Below is a small trained network, with its code and all its weights. Each question gives an input and a target symbol and asks what happens when units are switched off, that is, made to give their printed mean instead of their output.

import numpy as np


def w(rows, s, z=0):
    codes = np.array(rows[::2]) - 128.0
    scale = np.full(codes.shape[1], s)
    scale[-1] = z or s
    return codes * scale


def f(y):
    return y / 2 * (1 + np.tanh(0.7978845608 * (y + 0.044715 * y**3)))


def softmax(a):
    e = np.exp(a - a.max(-1, keepdims=True))
    return e / e.sum(-1, keepdims=True)


def log_softmax(a):
    a = a - a.max(-1, keepdims=True)
    return a - np.log(np.exp(a).sum(-1, keepdims=True))


def net(x, mask):
    ids = ['αβγδζηθλμξπστψ'.index(c) for c in x.split()]
    T = len(ids)
    res = E[ids] + P[:T]
    u = 0
    for l in range(2):
        q, k, v = (res @ M[l].T for M in (Q, K, V))
        z = softmax(np.where(np.tri(T) > 0, q @ k.T / 3**0.5, -1e9)) @ v
        res = res + np.where(mask[u], z, O[l][:, -1]) @ O[l][:, :-1]
        u += 1
        y = f(res @ A[l][:, :-1].T + A[l][:, -1])
        res = res + np.where(mask[u : u + 12], y, B[l][:, -1]) @ B[l][:, :-1]
        u += 12
    return log_softmax(res[-1] @ U[:, :-1].T + U[:, -1])


Q, K, V, O, A, B = {}, {}, {}, {}, {}, {}
E = w([
[124,134,135,43,190,151,120,207,187],'α',
[178,205,216,185,105,162,134,93,161],'β',
[146,144,91,84,171,114,156,155,116],'γ',
[107,166,138,186,191,212,95,141,44],'δ',
[164,12,53,190,101,148,147,176,161],'ζ',
[150,154,122,88,126,104,52,141,147],'η',
[116,162,108,169,195,49,177,95,135],'θ',
[180,46,144,82,95,83,143,91,182],'λ',
[148,138,110,227,206,150,33,101,188],'μ',
[102,82,178,106,74,80,158,173,84],'ξ',
[164,166,86,191,178,194,120,113,211],'π',
[73,62,115,103,255,178,100,78,98],'σ',
[172,175,66,48,125,151,122,109,127],'τ',
[182,148,95,113,136,60,101,143,74],'ψ',
],0.0095)
P = w([
[14,185,3,122,69,119,76,94,110],'0',
[135,148,148,146,131,158,240,180,104],'1',
[158,152,146,154,149,165,226,190,110],'2',
[132,149,120,156,150,156,236,173,92],'3',
[143,155,137,152,154,156,205,177,105],'4',
[158,142,125,132,167,161,211,188,81],'5',
[160,173,143,154,172,173,242,188,91],'6',
[164,154,125,155,161,160,189,180,89],'7',
[157,158,117,151,176,155,213,184,81],'8',
],0.0042)
Q[0] = w([
[82,232,154,131,116,144,82,142,73],'L0H0',
[109,204,47,56,133,2,126,212,117],'L0H0',
[129,165,62,78,209,134,69,85,115],'L0H0',
],0.041)
K[0] = w([
[67,202,133,157,153,133,112,160,88],'L0H0',
[2,151,54,126,11,94,79,140,118],'L0H0',
[75,148,60,118,167,153,66,81,135],'L0H0',
],0.044)
V[0] = w([
[183,170,129,177,154,6,132,27,31],'L0H0',
[221,110,101,156,8,170,104,114,7],'L0H0',
[111,158,177,162,100,209,112,73,166],'L0H0',
],0.011)
O[0] = w([
[171,137,130,125,2,49,187,131,136,59],'L0H0',
[53,240,157,148,41,181,149,234,131,98],'L0H0',
[87,81,78,146,181,94,99,229,237,6],'L0H0',
],0.005,0.0017)
A[0] = w([
[73,84,161,134,84,47,128,165,126,83],'L0N0',
[185,133,118,23,53,190,1,130,172,89],'L0N1',
[146,124,138,97,27,87,185,149,156,45],'L0N2',
[170,82,210,180,132,113,77,136,63,75],'L0N3',
[136,123,172,183,89,195,100,43,119,18],'L0N4',
[73,97,107,51,47,141,131,48,214,5],'L0N5',
[95,228,205,104,139,151,114,134,40,68],'L0N6',
[28,145,178,157,159,50,126,145,117,92],'L0N7',
[154,115,157,63,127,155,190,151,141,21],'L0N8',
[65,180,185,129,109,61,6,86,150,3],'L0N9',
[31,84,158,139,46,116,61,90,127,53],'L0N10',
[134,90,221,71,152,117,131,154,97,62],'L0N11',
],0.0094,0.0047)
B[0] = w([
[58,120,125,102,103,153,147,150,162,70],'L0N0',
[131,110,102,177,168,71,240,158,81,128],'L0N1',
[36,54,163,124,154,153,159,83,122,169],'L0N2',
[84,137,94,124,165,173,188,145,161,85],'L0N3',
[166,79,124,155,92,149,98,178,144,44],'L0N4',
[109,128,123,85,191,133,163,149,248,66],'L0N5',
[54,189,146,123,177,175,141,124,127,247],'L0N6',
[136,123,129,111,115,189,98,159,115,74],'L0N7',
[135,133,130,205,97,83,109,97,87,111],'L0N8',
[106,141,166,181,160,85,132,154,120,78],'L0N9',
[110,129,154,106,142,52,115,138,117,70],'L0N10',
[121,139,105,171,130,80,192,54,66,115],'L0N11',
],0.013,0.0016)
Q[1] = w([
[121,156,40,104,187,95,100,219,69],'L1H0',
[81,54,149,226,116,253,64,107,183],'L1H0',
[122,97,123,134,159,94,86,72,108],'L1H0',
],0.036)
K[1] = w([
[60,116,4,122,166,128,55,187,107],'L1H0',
[213,104,203,207,163,246,172,169,131],'L1H0',
[164,121,140,117,192,125,117,48,129],'L1H0',
],0.032)
V[1] = w([
[158,180,46,160,123,132,221,109,143],'L1H0',
[113,87,146,103,160,79,181,175,151],'L1H0',
[154,139,117,6,98,180,144,127,136],'L1H0',
],0.015)
O[1] = w([
[42,101,138,126,104,72,1,150,149,251],'L1H0',
[141,78,200,168,102,172,101,113,64,87],'L1H0',
[123,182,18,201,69,78,140,36,99,230],'L1H0',
],0.0073,0.0032)
A[1] = w([
[191,65,151,73,72,102,178,163,219,2],'L1N0',
[122,98,54,91,107,164,171,116,187,77],'L1N1',
[255,84,132,148,107,50,168,133,171,66],'L1N2',
[208,215,179,114,33,88,160,191,245,71],'L1N3',
[123,96,115,197,54,141,94,141,97,83],'L1N4',
[191,131,140,192,57,145,117,122,84,51],'L1N5',
[170,163,117,193,105,185,142,93,151,79],'L1N6',
[169,47,45,196,38,134,138,251,146,98],'L1N7',
[158,92,98,84,119,93,124,149,212,123],'L1N8',
[101,69,160,133,122,189,108,137,147,124],'L1N9',
[138,24,146,86,58,45,159,93,184,107],'L1N10',
[84,151,160,120,61,128,102,131,164,90],'L1N11',
],0.01,0.0084)
B[1] = w([
[39,202,163,76,196,19,114,42,114,117],'L1N0',
[113,85,167,153,122,100,115,165,84,134],'L1N1',
[72,101,106,60,125,132,174,174,208,152],'L1N2',
[73,97,133,255,173,97,205,117,94,189],'L1N3',
[52,128,122,135,157,111,111,132,197,184],'L1N4',
[128,175,165,194,140,145,78,94,87,141],'L1N5',
[208,111,181,94,135,117,139,134,146,174],'L1N6',
[141,110,97,130,81,205,116,117,93,234],'L1N7',
[174,131,155,195,126,139,133,107,164,203],'L1N8',
[158,163,110,125,107,62,146,124,115,249],'L1N9',
[157,148,201,103,124,212,114,58,200,151],'L1N10',
[130,62,95,134,153,146,205,138,141,168],'L1N11',
],0.014,0.0019)
U = w([
[145,102,96,55,108,129,189,167,199,99],'α',
[150,204,62,122,32,31,119,66,145,198],'β',
[50,75,115,107,125,125,72,147,170,72],'γ',
[191,180,163,127,109,148,156,123,109,30],'δ',
[150,99,211,82,74,71,94,216,97,246],'ζ',
[97,149,183,167,123,146,50,103,107,54],'η',
[71,243,145,90,168,233,106,199,167,143],'θ',
[152,80,83,141,32,221,93,188,118,203],'λ',
[236,132,100,181,205,125,16,167,255,79],'μ',
[132,2,82,89,252,169,87,46,41,106],'ξ',
[99,149,170,104,165,105,130,117,161,2],'π',
[122,112,147,207,105,122,170,151,162,83],'σ',
[15,119,175,64,48,158,202,117,51,122],'τ',
[117,107,193,91,59,154,121,70,194,205],'ψ',
],0.0046,0.0025)

Each question gives the input, a string of symbols that net reads in full, and the target symbol t.
The units are the heads (3 rows each of Q, K, V and O) and the neurons (one row each of A and B). Each row of codes is followed by its name. A weight is (code - 128) times the scale printed after its matrix; where a second scale follows, it is the last column's (O, A, B and U).
mask holds one flag per unit, layer by layer, with each layer's heads first. A switched-off unit (its flag False) gives its mean, the last column of its rows in O or B, instead of its output. The means were averaged over made-up inputs and are rounded, as every weight is.
A unit's drop is (log p(t) with every unit on - log p(t) with that unit switched off) / (log p(t) with every unit on - log p(t) with every unit switched off).
The circuit of an input: a set's keep is (log p(t) with only the set's units on - log p(t) with every unit switched off) / (log p(t) with every unit on - log p(t) with every unit switched off). Starting from the 12 units with the biggest drops (on a tie, the unit counted first), units are removed one at a time, each time the one whose removal leaves the highest keep (on an exact tie, the one counted first), for as long as the keep stays at least 0.8.
units of the circuit, in order: the units of the circuit, biggest drop first
most important unit: the unit with the biggest drop
k most important neurons: the k neurons with the biggest drops, biggest first
top k neurons in layer l: the k neurons of layer l with the biggest drops, biggest first
drop of u: that unit's drop, to one decimal
input η β ζ θ ζ σ η, target ζ: units of the circuit, in order : [L0N1; L1H0; L0N9; L1N9]
input ψ α γ γ η, target τ: units of the circuit, in order : [L0H0; L0N2; L0N6]
input η λ ζ α, target ζ: most important unit : L0N1
input θ η τ β η θ, target ψ: units of the circuit, in order : [L0H0; L1N10; L1H0]
input η γ σ σ τ, target ζ: units of the circuit, in order : [L0N1; L1H0; L0N9; L1N9]
input ψ δ β σ θ γ τ, target τ: units of the circuit, in order : [L0H0; L0N2]
input ζ η γ γ ζ ζ γ γ, target θ: units of the circuit, in order : [L0H0; L0N6; L1H0]
input ξ α η τ λ α, target δ: 2 most important neurons : [L1N6; L0N10]
input σ τ δ γ λ α μ, target μ: units of the circuit, in order : [L1N8; L0H0; L1H0; L0N6]
input π γ π α β η, target μ: units of the circuit, in order : [L1H0; L0H0; L1N8]
input μ π γ, target π: top 2 neurons in layer 0 : [L0N9; L0N6]
input μ γ τ, target π: 2 most important neurons : [L1N0; L0N9]
input σ γ η λ γ, target α: 2 most important neurons : [L1N2; L0N6]
input α β γ ψ, target ξ: units of the circuit, in order : [L0H0]
input θ θ γ θ γ γ, target ψ: 2 most important neurons : [L1N10; L0N6]
input θ η ξ σ λ ξ η, target ψ: top 2 neurons in layer 0 : [L0N6; L0N2]
input θ η ψ, target ψ: 3 most important neurons : [L1N10; L0N6; L0N2]
input δ α γ η η ψ, target σ: top 2 neurons in layer 1 : [L1N3; L1N8]
input β ξ η τ η σ ζ, target λ: top 3 neurons in layer 0 : [L0N6; L0N2; L0N11]
input ζ α μ π γ η, target θ: top neuron in layer 0 : [L0N6]
input ξ σ γ θ, target δ: top 2 neurons in layer 1 : [L1N6; L1N5]
input σ τ γ λ α ζ μ λ η, target α: 3 most important neurons : [L1N2; L0N1; L0N6]
input δ ζ α, target σ: 2 most important neurons : [L1N3; L1N8]
input η γ θ γ η, target ζ: drop of L1H0 : 0.9
input λ θ η γ τ σ σ ψ δ, target θ: drop of L0N5 : 0.0
input β β γ γ η, target λ: drop of L1H0 : 0.1
